Below is a small trained network, with its code and all its weights. Each question gives an input and a target symbol and asks what happens when units are switched off, that is, made to give their printed mean instead of their output.

import numpy as np


def w(rows, s, z=0):
    codes = np.array(rows[::2]) - 128.0
    scale = np.full(codes.shape[1], s)
    scale[-1] = z or s
    return codes * scale


def f(y):
    return y / 2 * (1 + np.tanh(0.7978845608 * (y + 0.044715 * y**3)))


def softmax(a):
    e = np.exp(a - a.max(-1, keepdims=True))
    return e / e.sum(-1, keepdims=True)


def log_softmax(a):
    a = a - a.max(-1, keepdims=True)
    return a - np.log(np.exp(a).sum(-1, keepdims=True))


def net(x, mask):
    ids = ['γδεζθξπσφψ'.index(c) for c in x.split()]
    T = len(ids)
    res = E[ids] + P[:T]
    u = 0
    for l in range(2):
        q, k, v = (res @ M[l].T for M in (Q, K, V))
        z = softmax(np.where(np.tri(T) > 0, q @ k.T / 2**0.5, -1e9)) @ v
        res = res + np.where(mask[u], z, O[l][:, -1]) @ O[l][:, :-1]
        u += 1
        y = f(res @ A[l][:, :-1].T + A[l][:, -1])
        res = res + np.where(mask[u : u + 8], y, B[l][:, -1]) @ B[l][:, :-1]
        u += 8
    return log_softmax(res[-1] @ U[:, :-1].T + U[:, -1])


Q, K, V, O, A, B = {}, {}, {}, {}, {}, {}
E = w([
[85,204,190,153,64],'γ',
[149,207,249,214,98],'δ',
[131,217,254,182,188],'ε',
[239,171,140,95,248],'ζ',
[125,194,90,122,223],'θ',
[69,211,112,115,147],'ξ',
[56,194,77,112,85],'π',
[56,197,52,106,153],'σ',
[64,203,129,130,72],'φ',
[101,212,153,140,133],'ψ',
],0.0082)
P = w([
[81,210,134,88,102],'0',
[173,254,89,165,242],'1',
[165,249,90,165,228],'2',
[109,133,142,180,153],'3',
[114,142,128,173,145],'4',
[111,152,139,170,149],'5',
[113,164,130,163,147],'6',
[114,166,127,154,147],'7',
[122,177,113,153,148],'8',
[130,185,123,162,141],'9',
[142,192,141,157,144],'10',
],0.0097)
Q[0] = w([
[155,7,120,103,51],'L0H1',
[97,225,145,179,155],'L0H1',
],0.014)
K[0] = w([
[135,139,110,238,126],'L0H1',
[138,106,141,8,148],'L0H1',
],0.013)
V[0] = w([
[62,126,82,122,11],'L0H1',
[148,131,254,201,68],'L0H1',
],0.0083)
O[0] = w([
[178,148,6,91,31,6],'L0H1',
[96,141,141,255,70,17],'L0H1',
],0.0094,0.0023)
A[0] = w([
[115,111,139,131,92,125],'L0N1',
[236,150,182,122,145,254],'L0N2',
[81,168,77,116,64,225],'L0N3',
[230,81,77,130,186,81],'L0N4',
[121,68,154,94,170,133],'L0N5',
[105,154,136,128,34,179],'L0N6',
[171,116,97,76,113,237],'L0N7',
[255,145,61,86,94,146],'L0N8',
],0.0093,0.0022)
B[0] = w([
[116,123,174,136,110,110],'L0N1',
[81,149,37,90,99,253],'L0N2',
[216,156,179,150,153,178],'L0N3',
[68,125,234,254,55,154],'L0N4',
[121,123,143,157,73,147],'L0N5',
[192,168,166,231,122,147],'L0N6',
[154,171,94,114,42,144],'L0N7',
[200,109,171,101,28,178],'L0N8',
],0.0076,0.0055)
Q[1] = w([
[115,4,141,154,80],'L1H1',
[125,3,93,128,126],'L1H1',
],0.0049)
K[1] = w([
[38,107,14,132,254],'L1H1',
[123,65,36,119,206],'L1H1',
],0.0055)
V[1] = w([
[62,124,253,242,132],'L1H1',
[35,101,120,82,190],'L1H1',
],0.0072)
O[1] = w([
[159,34,2,245,124,181],'L1H1',
[15,237,37,148,167,5],'L1H1',
],0.0068,0.013)
A[1] = w([
[78,61,93,144,217,167],'L1N1',
[169,53,35,202,145,59],'L1N2',
[114,170,49,194,122,117],'L1N3',
[118,166,194,114,153,69],'L1N4',
[126,7,106,208,135,126],'L1N5',
[212,3,136,139,39,5],'L1N6',
[107,86,214,169,128,159],'L1N7',
[153,145,178,48,50,1],'L1N8',
],0.0068,0.0037)
B[1] = w([
[157,152,186,167,110,187],'L1N1',
[115,156,123,105,45,238],'L1N2',
[53,28,174,161,56,164],'L1N3',
[62,137,107,59,98,154],'L1N4',
[125,239,80,35,76,245],'L1N5',
[65,98,22,100,254,251],'L1N6',
[128,187,53,69,178,172],'L1N7',
[43,17,111,152,135,205],'L1N8',
],0.0067,0.012)
U = w([
[190,164,106,129,175,156],'γ',
[76,127,61,103,110,11],'δ',
[107,99,149,195,62,197],'ε',
[45,84,130,195,192,126],'ζ',
[84,212,134,85,190,163],'θ',
[202,176,176,123,108,194],'ξ',
[58,61,120,112,143,29],'π',
[97,136,170,81,74,65],'σ',
[152,56,125,172,185,95],'φ',
[254,174,187,181,146,253],'ψ',
],0.0057,0.0037)

Each question gives the input, a string of symbols that net reads in full, and the target symbol t.
The units are the heads (2 rows each of Q, K, V and O) and the neurons (one row each of A and B). Each row of codes is followed by its name. A weight is (code - 128) times the scale printed after its matrix; where a second scale follows, it is the last column's (O, A, B and U).
mask holds one flag per unit, layer by layer, with each layer's heads first. A switched-off unit (its flag False) gives its mean, the last column of its rows in O or B, instead of its output. The means were averaged over made-up inputs and are rounded, as every weight is.
A unit's drop is (log p(t) with every unit on - log p(t) with that unit switched off) / (log p(t) with every unit on - log p(t) with every unit switched off).
The circuit of an input: a set's keep is (log p(t) with only the set's units on - log p(t) with every unit switched off) / (log p(t) with every unit on - log p(t) with every unit switched off). Starting from the 12 units with the biggest drops (on a tie, the unit counted first), units are removed one at a time, each time the one whose removal leaves the highest keep (on an exact tie, the one counted first), for as long as the keep stays at least 0.8.
circuit, biggest first: the units of the circuit, biggest drop first
unit that matters most: the unit with the biggest drop
k most important neurons: the k neurons with the biggest drops, biggest first
top k neurons in layer l: the k neurons of layer l with the biggest drops, biggest first
input ζ ζ θ, target ζ: unit that matters most -> L1H1
input ε σ δ π, target ε: 3 most important neurons -> (L1N6, L1N3, L0N8)
input ε δ γ ψ, target ε: circuit, biggest first -> (L1H1, L0H1, L1N2)
input ζ δ ζ ξ ε ψ ε, target ζ: circuit, biggest first -> (L1H1, L0H1)
input δ θ π γ θ, target δ: 3 most important neurons -> (L0N6, L1N5, L1N2)
input σ δ δ π γ ψ, target σ: circuit, biggest first -> (L1H1, L0H1, L0N8)
input θ γ π, target θ: circuit, biggest first -> (L1H1, L0H1)
input σ ε ξ ζ θ, target σ: 3 most important neurons -> (L1N6, L0N8, L0N7)
input ε θ ε θ θ ε ξ, target ε: 2 most important neurons -> (L1N6, L1N3)
input σ ξ δ, target σ: circuit, biggest first -> (L1H1, L0H1, L1N8, L0N8)
input δ ψ σ, target δ: top 2 neurons in layer 1 -> (L1N5, L1N6)
input ζ ψ ζ θ ψ, target ζ: circuit, biggest first -> (L1H1, L0H1, L1N5)
input φ ε δ, target φ: top 4 neurons in layer 1 -> (L1N6, L1N8, L1N5, L1N2)
input ζ φ δ φ σ ζ θ δ σ, target ζ: top 4 neurons in layer 1 -> (L1N5, L1N2, L1N3, L1N7)
input ε ε σ ε γ ε ζ ε ξ δ, target ε: circuit, biggest first -> (L1H1, L0H1, L1N6, L1N3)
input ε σ ζ ε ζ, target ε: top neuron in layer 1 -> (L1N6)
input φ γ ψ δ ε, target φ: 4 most important neurons -> (L0N6, L1N6, L0N3, L1N5)
input φ π φ φ φ ξ γ δ, target φ: top 2 neurons in layer 0 -> (L0N6, L0N3)
input γ δ δ φ, target γ: 3 most important neurons -> (L1N6, L0N6, L0N3)
input ζ ζ ζ ε ψ ε ζ, target ζ: top 2 neurons in layer 0 -> (L0N2, L0N8)
input ε σ ψ ψ ζ ζ ε σ, target ε: 4 most important neurons -> (L1N6, L1N3, L1N1, L1N7)
input σ θ ξ ψ ξ ζ θ θ γ φ ζ, target σ: top 3 neurons in layer 1 -> (L1N6, L1N8, L1N4)
